Rows and whether each has a hidden trait (one of two labels; each part has its own)
In the rows, 128 means zero.
[ 84 134 156 130 145 101 133 132 118 107 102 127  89 142 165 123 116 130
 128 178  84 133  92] -> j798
[172 147 186 106 154  95 100 106 141 101  25  95 127  75 219 130 100 112
 182 146  98  68  71] -> j798
[114 138 126 117 131 124 122 136 141 122  91 105 117 161 169 121 109 126
 137 144 118 140 116] -> j798
[176 137 125  84 117 171  78 117 157 182  75  98  54  97 177 157 128 134
 115 102 104  91 110] -> j798
[104 119 176 150 120  53 129 114  98 110 191 191  98 164  89 107 139 135
 112 142 135 192 142] -> j798
[120 137 156 150 142  96 116 117 122 133 153 162  90 134  94 115 144 129
 106 124 131 142 140] -> j798
[147 140 160 118 149 116 121 120 130 125  60 112 169 100 144 125 117 114
 158 155 110  89 113] -> j196
[114 144 163 166 157  92 114 124 117 113 146 158  90 123 123 112 145 131
 101 135 119 138 139] -> j196
[157 136 185 121 142  83 108 104 123  93  81 121 168  95 195 125 104 112
 186 158 116 104 100] -> j196
[138 145 142  99 140 104  93 142 149 127  16 100  71 170 208 135 106 126
 135 152  81 108  93] -> j798
[143 129 170 125 119  54  92 125 111 134 103 156  39 167 152 111 117 137
 118 126 119 154 122] -> j798
[105 141 177 144 138  45  84 154 111  93 101 151  63 166 166 112 124 140
 100 156  96 170 120] -> j196
[124 139 132 100 130 108 100 141 143 118  18 104  87 180 209 130 107 127
 134 154  90 133 105] -> j798
[138 125 163 132 116  62 113 128 107 134 127 164  46 168 137 105 114 135
 110 127 121 156 132] -> j798
[174 129 137 128 114 144 107 109 148 133 132 134 131  85 121 132 124 115
 141  93 153 114 136] -> j196
[120 105 171 156 134  82 198  47  98  83 182 168 192 134 135 106  91 126
 152 133 126 147  80] -> j798
[146 152 214 117 138  52  44 140 146  81  37 133  21 154 212 117 116 127
 126 152  85 136 101] -> j196
[139 110 173 163 131 101 166  64 104  92 169 172 193 155 115  96  91 111
 151 169 116 131 108] -> j196
[109 129 135 141 150 101 150 146 133 109 129 126 120 154 105 113 133 119
 142 121 114 134 121] -> j196
[ 97 140 174 146 142  59  86 142 114  96 121 163  72 169 165 114 121 135
 105 150 106 173 130] -> j196
[108 140 170 142 137  52  73 152 117  85 105 154  56 168 181 114 114 136
 104 157  96 155 127] -> j196
[133 124 139 130 124 103 128 130 143 114 137 136 125 116 102 120 132 117
 144  94 139 139 135] -> j196
[116 112 132 136 126 142 176  54 118 128 140 149 180 153 112 112  95 129
 135 117 126 119  98] -> j798
[123 149 161 101 135  95  59 145 156 134  40 106  17 170 196 128 127 140
 107 119 102 127 117] -> j798
[149 129 110 109 132 164 129 117 125 182  95 109 108 121 152 149 141 141
  99 139  99 108 119] -> j798
[125 140 135 109 146 130 141 102 133 139  85  95 178  88 171 137 120 127
 158 117 137  82 104] -> j798
[106 135 117 126 150 135 161 143 137 129 113 111 123 151 113 118 131 124
 137 119 121 127 128] -> j196
[109 137 192 118 138  27  67 144 124 112  70 152  61 183 176 121 130 139
 101 141  72 178  93] -> j798
[136 113 159 156 137 129 202  47 107 112 177 158 179 128 115 103  93 123
 146 130 133 120  85] -> j798
[182 125 159 118 112 112  99 103 137 129 112 144 102 102 147 138 117 119
 135 119 121 125 110] -> j798
[140 126 138 124 138 162 164  69 140 132 101 121 142 135 157 113  92 124
 132 117 117  78  85] -> j798
[118 140 177 148 127  44  68 152 116  72 128 155  68 157 192 102 108 129
 103 161 135 155 126] -> j196
[179 139 168 102 141 144  99 118 155 130  17 109 134 148 190 115  92 111
 153 151  89  60 103] -> j196
[113 143 173 137 149  69  93 136 120 110 113 152  66 154 140 115 138 136
 101 138  96 165 117] -> j196
[123 131 163 108 122  83 146 120 120 110  81 123 199 136 168 124 112 121
 164 151 119 134 116] -> j196
[172 144 168 128 144 137 116 104 140 114  84 128 173 108 150 110 101 103
 164 157 122  75 126] -> j196
[105 134 159 125 139  81 105 135 121 151 102 145  58 175 128 124 152 147
  85 126  96 166 116] -> j798
[153 121 156 133 130 116 119 121 143 123 130 138 113 101 107 127 131 116
 138  96 116 120 114] -> j196
[109 132 142 135 129  77 146 128 116 101 119 138 136 167 151 121 116 128
 131 168 105 158 117] -> j798
[104 135 118 105 145 145 142  87 132 161 103  86 152 103 167 144 123 142
 131  83 133  74  90] -> j798
